Here is a tiny trained network, its code and every weight. The questions are about switching its units off for an input and a target symbol, where a switched-off unit gives its printed mean instead of its output.

import numpy as np


def w(rows, s, z=0):
    codes = np.array(rows[::2]) - 128.0
    scale = np.full(codes.shape[1], s)
    scale[-1] = z or s
    return codes * scale


def f(y):
    return np.maximum(y, 0)


def softmax(a):
    e = np.exp(a - a.max(-1, keepdims=True))
    return e / e.sum(-1, keepdims=True)


def log_softmax(a):
    a = a - a.max(-1, keepdims=True)
    return a - np.log(np.exp(a).sum(-1, keepdims=True))


def net(x, mask):
    ids = ['ΘΞΠΣΦΩαβγδεζημτψ'.index(c) for c in x.split()]
    T = len(ids)
    res = E[ids] + P[:T]
    r = res
    for j in range(3):
        rows = slice(4 * j, 4 * j + 4)
        q, k, v = (r @ M[0][rows].T for M in (Q, K, V))
        z = softmax(np.where(np.tri(T) > 0, q @ k.T / 4**0.5, -1e9)) @ v
        o = O[0][rows]
        res = res + np.where(mask[j], z, o[:, -1]) @ o[:, :-1]
    y = f(res @ A[0][:, :-1].T + A[0][:, -1])
    res = res + np.where(mask[3:7], y, B[0][:, -1]) @ B[0][:, :-1]
    return log_softmax(res[-1] @ U[:, :-1].T + U[:, -1])


Q, K, V, O, A, B = {}, {}, {}, {}, {}, {}
E = w([
[117,86,110,198,222,173,129,149,157,119,140],'Θ',
[202,108,147,90,174,158,68,149,100,136,126],'Ξ',
[203,144,163,131,61,82,170,131,126,169,175],'Π',
[117,90,221,171,145,197,109,149,170,182,114],'Σ',
[103,164,168,141,140,133,127,121,229,78,105],'Φ',
[161,182,143,140,87,128,103,174,110,185,147],'Ω',
[123,156,137,144,72,129,29,84,139,157,177],'α',
[105,119,134,82,143,156,43,234,168,51,117],'β',
[77,132,95,50,96,71,209,180,124,250,199],'γ',
[116,145,97,149,93,143,134,179,172,144,104],'δ',
[174,138,101,112,116,137,166,175,122,116,139],'ε',
[212,177,121,125,90,105,143,146,108,192,157],'ζ',
[123,104,104,98,116,212,154,47,206,80,82],'η',
[147,168,86,129,108,157,118,175,140,159,94],'μ',
[169,137,91,127,100,132,195,179,143,138,121],'τ',
[157,152,127,137,76,81,139,128,200,182,108],'ψ',
],0.025)
P = w([
[222,41,76,192,91,127,163,199,8,9,109],'0',
[200,31,36,207,103,135,213,107,178,64,128],'1',
[186,102,59,185,133,129,169,128,199,114,118],'2',
[177,132,60,162,142,143,131,137,215,127,114],'3',
[183,134,103,136,147,128,133,130,218,123,133],'4',
[177,174,122,112,153,140,97,140,213,141,135],'5',
[184,184,145,100,161,131,84,139,216,135,156],'6',
[184,178,179,77,151,114,74,131,206,119,171],'7',
[166,194,176,77,158,129,49,135,224,126,165],'8',
[162,207,197,67,162,131,24,134,217,130,182],'9',
[155,211,214,56,166,130,20,129,222,130,180],'10',
[145,217,212,48,160,134,1,128,203,147,194],'11',
],0.0084)
Q[0] = w([
[182,116,195,34,110,141,124,155,152,150,176],'H1',
[146,151,81,129,10,115,115,155,208,193,174],'H1',
[97,173,139,170,93,159,137,165,175,130,140],'H1',
[93,143,106,57,132,137,139,169,114,132,106],'H1',
[146,121,74,165,149,192,127,70,51,131,126],'H2',
[110,134,96,147,125,133,28,72,158,67,80],'H2',
[128,72,109,154,185,185,115,148,9,183,127],'H2',
[129,117,197,98,156,107,112,197,105,148,168],'H2',
[158,183,101,94,129,118,180,137,226,167,167],'H3',
[121,6,98,254,143,163,82,67,42,86,123],'H3',
[175,221,57,72,52,160,113,175,211,147,170],'H3',
[78,67,173,218,162,222,112,6,24,87,134],'H3',
],0.0071)
K[0] = w([
[157,74,104,51,134,113,108,113,103,132,178],'H1',
[94,147,105,115,50,108,71,74,109,185,175],'H1',
[69,130,77,141,69,120,170,151,151,126,112],'H1',
[129,140,71,64,154,99,88,177,150,72,89],'H1',
[174,135,106,182,77,144,95,130,83,34,123],'H2',
[77,144,73,156,36,95,148,150,100,181,125],'H2',
[230,77,128,206,72,154,120,93,184,103,79],'H2',
[65,125,178,111,189,156,56,118,154,143,39],'H2',
[106,134,187,111,163,162,92,34,173,141,130],'H3',
[198,129,93,195,40,128,152,201,149,153,78],'H3',
[118,145,176,107,230,151,1,20,173,78,138],'H3',
[181,157,81,176,47,77,192,120,97,134,58],'H3',
],0.0078)
V[0] = w([
[201,58,84,130,222,169,116,185,192,105,190],'H1',
[2,123,140,172,155,91,166,101,91,142,121],'H1',
[109,120,143,138,156,90,134,194,104,56,68],'H1',
[207,119,151,141,85,105,51,150,202,99,136],'H1',
[102,116,127,122,162,127,166,129,114,91,150],'H2',
[114,153,87,48,22,88,160,134,95,117,159],'H2',
[163,151,116,214,52,159,161,190,93,129,100],'H2',
[240,216,92,211,104,114,110,111,173,65,137],'H2',
[129,97,234,86,121,136,161,214,161,201,93],'H3',
[122,218,178,224,146,81,117,144,153,31,69],'H3',
[63,78,85,90,205,136,70,189,107,71,155],'H3',
[156,178,98,198,215,7,108,121,115,163,186],'H3',
],0.0073)
O[0] = w([
[116,195,129,131,79,94,206,111,134,174,110,170],'H1',
[176,137,139,31,117,138,63,160,102,104,164,47],'H1',
[154,100,107,114,77,84,133,2,92,164,169,2],'H1',
[50,180,118,204,117,197,188,127,114,186,154,175],'H1',
[129,60,104,108,165,194,131,98,175,38,125,93],'H2',
[122,81,106,112,145,80,165,102,91,148,181,216],'H2',
[146,81,134,171,138,161,74,121,66,154,136,180],'H2',
[120,129,95,185,174,87,94,51,150,122,86,138],'H2',
[128,85,139,193,111,82,63,131,158,143,61,195],'H3',
[146,76,209,123,225,150,149,64,173,127,145,168],'H3',
[173,142,112,154,171,46,126,179,171,63,156,156],'H3',
[202,161,11,148,145,145,93,124,222,118,171,92],'H3',
],0.0086,0.0075)
A[0] = w([
[80,137,130,166,86,239,155,38,166,147,75,133],'N1',
[165,137,105,138,201,117,140,131,149,179,142,251],'N2',
[122,145,144,159,128,196,230,207,171,108,143,116],'N3',
[175,125,122,2,112,142,85,137,161,104,145,201],'N4',
],0.0067,0.0029)
B[0] = w([
[180,147,140,144,111,28,143,190,84,106,138,252],'N1',
[44,142,156,121,92,75,133,60,147,60,131,241],'N2',
[135,119,133,99,138,163,32,71,86,86,192,246],'N3',
[108,151,124,254,89,150,171,13,102,76,98,225],'N4',
],0.0086,0.011)
U = w([
[77,138,136,253,103,174,117,76,57,12,84,192],'Θ',
[58,238,163,114,45,114,213,140,208,116,101,185],'Ξ',
[169,131,137,127,110,157,175,136,162,137,126,4],'Π',
[120,72,162,113,101,160,109,176,199,149,67,190],'Σ',
[125,83,161,81,192,159,99,13,152,161,89,213],'Φ',
[124,110,118,93,139,96,40,68,108,137,100,34],'Ω',
[102,177,99,85,143,179,138,102,145,168,194,160],'α',
[181,100,136,66,201,23,105,176,139,117,167,76],'β',
[93,124,76,79,98,75,95,145,119,109,111,26],'γ',
[94,107,121,145,127,165,153,141,150,107,105,16],'δ',
[125,130,109,127,145,155,166,139,146,115,106,73],'ε',
[155,130,105,62,149,73,30,36,99,153,102,57],'ζ',
[84,168,161,58,122,140,174,117,81,109,77,102],'η',
[117,124,110,122,154,148,142,132,140,121,92,111],'μ',
[119,131,116,137,136,170,198,163,166,106,98,70],'τ',
[79,87,110,147,52,208,188,80,219,140,69,46],'ψ',
],0.0051,0.0033)

Each question gives the input, a string of symbols that net reads in full, and the target symbol t.
The units are the heads (4 rows each of Q, K, V and O) and the neurons (one row each of A and B). Each row of codes is followed by its name. A weight is (code - 128) times the scale printed after its matrix; where a second scale follows, it is the last column's (O, A, B and U).
mask holds one flag per unit, heads first, then neurons. A switched-off unit (its flag False) gives its mean, the last column of its rows in O or B, instead of its output. The means were averaged over made-up inputs and are rounded, as every weight is.
A unit's drop is (log p(t) with every unit on - log p(t) with that unit switched off) / (log p(t) with every unit on - log p(t) with every unit switched off).
The circuit of an input: a set's keep is (log p(t) with only the set's units on - log p(t) with every unit switched off) / (log p(t) with every unit on - log p(t) with every unit switched off). Starting from all 7 units, units are removed one at a time, each time the one whose removal leaves the highest keep (on an exact tie, the one counted first), for as long as the keep stays at least 0.8.
units of the circuit, in order: the units of the circuit, biggest drop first
top k neurons: the k neurons with the biggest drops, biggest first
which heads matter: for each layer, one digit per head in row order, 1 if its drop is at least 0.15 and else 0, layers parted by /
input γ Π Σ ψ ζ ψ, target Σ: which heads matter : 001
input Σ γ τ, target Σ: units of the circuit, in order : [H3, H1, N1, N4]
input Φ ε ψ δ Π Ω γ Π Π, target Φ: units of the circuit, in order : [H3]
input β ψ Π τ β ψ γ ε γ Ω Θ γ, target Θ: units of the circuit, in order : [N4, H1, H2, H3]
input ψ γ γ, target γ: units of the circuit, in order : [H3, H1]
input η μ Π γ, target η: which heads matter : 001
input Ω Σ Ξ γ ψ ψ ζ η, target η: units of the circuit, in order : [H3, H2]
input η ψ β Ω Φ Θ γ β, target β: top 3 neurons : [N4, N3, N2]
input β α ψ ψ ψ γ ψ ζ ζ, target α: units of the circuit, in order : [H3, N1]
input μ α γ Ω α Ω Σ Π, target Σ: units of the circuit, in order : [H3, N4, N2, H2]
input μ ζ ψ γ Ξ α τ, target α: units of the circuit, in order : [N3, H3, N4]
input ψ γ Σ Φ γ Σ γ, target Σ: units of the circuit, in order : [H3, H2, H1]
input Θ γ ψ ζ ζ ψ β Ω α Φ ε ψ, target Φ: which heads matter : 011
input γ μ β ψ τ, target β: units of the circuit, in order : [H3, H1]
input τ ε β ψ β γ ψ γ γ ψ ψ, target β: units of the circuit, in order : [H3]
input τ ψ Φ α Σ ζ γ τ ψ Θ Θ β, target β: top 2 neurons : [N3, N2]
input ζ Ξ γ γ τ Π Θ ψ, target Θ: top 2 neurons : [N4, N2]
input ψ α γ Σ Σ, target Σ: top 2 neurons : [N4, N2]
input ψ ψ Θ ψ ψ ψ Π α α ψ Π α, target Ξ: which heads matter : 110
input ζ ψ γ τ ε α ζ ψ Π Ω ψ, target α: top neuron : [N3]
input ψ μ δ Φ γ, target Φ: units of the circuit, in order : [H3, N1]
input γ γ γ β ψ τ Π τ ζ, target β: which heads matter : 001
input γ Π Ω ψ, target ψ: top 3 neurons : [N1, N4, N3]
input μ δ ψ Σ ψ η ψ γ ψ, target η: which heads matter : 011
input ψ ψ ζ ζ ψ ψ γ, target γ: which heads matter : 101
input Σ α μ γ β ψ Ω ζ Π Ω ψ, target β: which heads matter : 001
input ψ μ ψ ψ γ Φ, target Φ: top 2 neurons : [N3, N1]
input ψ δ γ ψ, target ψ: top 3 neurons : [N4, N1, N3]
input ψ Θ ζ μ ψ γ ζ γ Σ ψ γ, target Σ: top 2 neurons : [N2, N1]
input τ Σ ψ ψ μ ψ ψ α γ τ ψ, target α: top neuron : [N3]
